Below is a small trained network, with its code and all its weights. Each question gives an input and a class and asks what happens when units are switched off, that is, made to give their printed mean instead of their output.

import numpy as np


def w(rows, s, z=0):
    codes = np.array(rows[::2]) - 128.0
    scale = np.full(codes.shape[1], s)
    scale[-1] = z or s
    return codes * scale


def f(y):
    return y / 2 * (1 + np.tanh(0.7978845608 * (y + 0.044715 * y**3)))


def log_softmax(a):
    a = a - a.max(-1, keepdims=True)
    return a - np.log(np.exp(a).sum(-1, keepdims=True))


def net(x, mask):
    res = np.array(x, float).reshape(1, 4) / 4 @ E
    y = f(res @ A[0][:, :-1].T + A[0][:, -1])
    res = res + np.where(mask, y, B[0][:, -1]) @ B[0][:, :-1]
    return log_softmax(res[-1] @ U[:, :-1].T + U[:, -1])


A, B = {}, {}
E = w([
[108,150,129,145,136,25,104],'x0',
[94,111,101,248,156,137,158],'x1',
[127,128,129,128,128,128,127],'x2',
[122,14,151,102,134,116,114],'x3',
],0.015)
A[0] = w([
[130,121,130,122,129,216,134,251],'neuron 0',
[146,102,124,106,115,118,129,70],'neuron 1',
[117,91,127,150,114,120,142,66],'neuron 2',
[124,137,125,143,131,153,107,110],'neuron 3',
[116,109,130,138,144,129,125,86],'neuron 4',
[138,160,117,80,126,124,125,166],'neuron 5',
[133,90,134,159,137,124,131,65],'neuron 6',
[118,147,128,186,137,146,117,100],'neuron 7',
[124,3,127,196,134,114,126,25],'neuron 8',
[137,120,136,129,115,121,140,127],'neuron 9',
[117,131,127,137,124,63,115,170],'neuron 10',
[125,132,131,133,136,47,136,171],'neuron 11',
[116,127,122,120,128,136,143,102],'neuron 12',
[132,105,129,148,128,121,136,98],'neuron 13',
[123,115,122,112,135,135,135,81],'neuron 14',
[117,134,142,133,130,153,101,134],'neuron 15',
[123,92,114,145,139,124,125,68],'neuron 16',
[138,72,119,76,122,105,128,108],'neuron 17',
[132,124,125,126,131,174,129,203],'neuron 18',
[124,48,141,46,128,105,110,108],'neuron 19',
[126,137,118,130,127,143,134,108],'neuron 20',
[119,127,129,123,130,167,133,194],'neuron 21',
[130,145,113,137,127,105,146,82],'neuron 22',
[133,126,125,119,128,112,139,108],'neuron 23',
[122,150,120,224,131,146,137,121],'neuron 24',
[148,205,128,53,120,123,129,191],'neuron 25',
],0.031,0.012)
B[0] = w([
[104,121,150,115,2,175,159,252],'neuron 0',
[129,139,161,127,160,150,162,154],'neuron 1',
[127,115,78,131,116,133,105,154],'neuron 2',
[118,145,118,91,154,152,148,144],'neuron 3',
[127,154,126,116,128,151,95,142],'neuron 4',
[110,116,78,124,111,148,60,193],'neuron 5',
[116,130,106,152,107,143,81,159],'neuron 6',
[113,123,165,131,164,122,211,192],'neuron 7',
[85,136,20,128,62,145,11,238],'neuron 8',
[133,121,136,126,135,140,115,131],'neuron 9',
[127,124,106,117,196,66,103,202],'neuron 10',
[140,155,142,136,224,120,61,212],'neuron 11',
[145,131,114,100,113,98,143,129],'neuron 12',
[109,172,130,104,106,107,105,147],'neuron 13',
[125,94,137,137,89,99,128,137],'neuron 14',
[141,131,130,128,114,142,131,139],'neuron 15',
[131,130,97,145,115,151,90,153],'neuron 16',
[143,74,198,148,148,116,176,204],'neuron 17',
[202,139,111,99,35,111,129,194],'neuron 18',
[158,64,249,119,166,103,194,252],'neuron 19',
[123,138,106,91,159,148,156,140],'neuron 20',
[97,99,142,156,66,144,157,182],'neuron 21',
[97,115,121,205,140,149,141,150],'neuron 22',
[151,115,111,99,120,77,134,132],'neuron 23',
[155,175,138,127,178,124,255,246],'neuron 24',
[90,131,32,146,75,144,24,248],'neuron 25',
],0.037,0.028)
U = w([
[97,143,102,113,40,154,60,164],'0',
[91,153,84,152,175,77,2,255],'1',
[161,81,240,100,80,126,148,54],'2',
[157,96,226,132,221,42,80,70],'3',
[146,188,168,136,85,144,217,64],'4',
[142,206,149,184,244,52,152,48],'5',
],0.0082,0.0042)

Each question gives the input, the list of numbers given to net, and the class t.
The units are the neurons (one row each of A and B). Each row of codes is followed by its name. A weight is (code - 128) times the scale printed after its matrix; where a second scale follows, it is the last column's (A, B and U).
mask holds one flag per neuron, in row order. A switched-off neuron (its flag False) gives its mean, the last column of its row in B, instead of its output. The means were averaged over made-up inputs and are rounded, as every weight is.
A unit's drop is (log p(t) with every unit on - log p(t) with that unit switched off) / (log p(t) with every unit on - log p(t) with every unit switched off).
The circuit of an input: a set's keep is (log p(t) with only the set's units on - log p(t) with every unit switched off) / (log p(t) with every unit on - log p(t) with every unit switched off). Starting from the 12 units with the biggest drops (on a tie, the unit counted first), units are removed one at a time, each time the one whose removal leaves the highest keep (on an exact tie, the one counted first), for as long as the keep stays at least 0.8.
circuit, biggest first: the units of the circuit, biggest drop first
k most important neurons: the k neurons with the biggest drops, biggest first
drop of u: that unit's drop, to one decimal
input [-6,-6,-4,1], class 2: circuit, biggest first	[neuron 19]
input [1,1,4,-5], class 5: circuit, biggest first	[neuron 0; neuron 8]
input [-8,2,2,0], class 4: circuit, biggest first	[neuron 25; neuron 8; neuron 19]
input [-3,0,6,7], class 2: 3 most important neurons	[neuron 19; neuron 25; neuron 17]
input [-7,1,-6,-8], class 4: 2 most important neurons	[neuron 8; neuron 24]
input [8,7,-6,0], class 5: 2 most important neurons	[neuron 24; neuron 25]
input [6,1,-6,-1], class 5: 3 most important neurons	[neuron 8; neuron 25; neuron 19]
input [0,-6,4,5], class 2: 2 most important neurons	[neuron 11; neuron 10]
input [4,1,-5,-7], class 5: 2 most important neurons	[neuron 8; neuron 24]
input [-3,0,-7,5], class 2: 2 most important neurons	[neuron 19; neuron 25]
input [3,2,2,3], class 1: drop of neuron 8	0.0
input [4,4,0,0], class 5: drop of neuron 25	0.3
input [2,-7,0,-3], class 1: drop of neuron 0	0.1
input [-7,0,-6,3], class 2: circuit, biggest first	[neuron 25]
input [-1,-7,1,2], class 2: drop of neuron 19	1.9
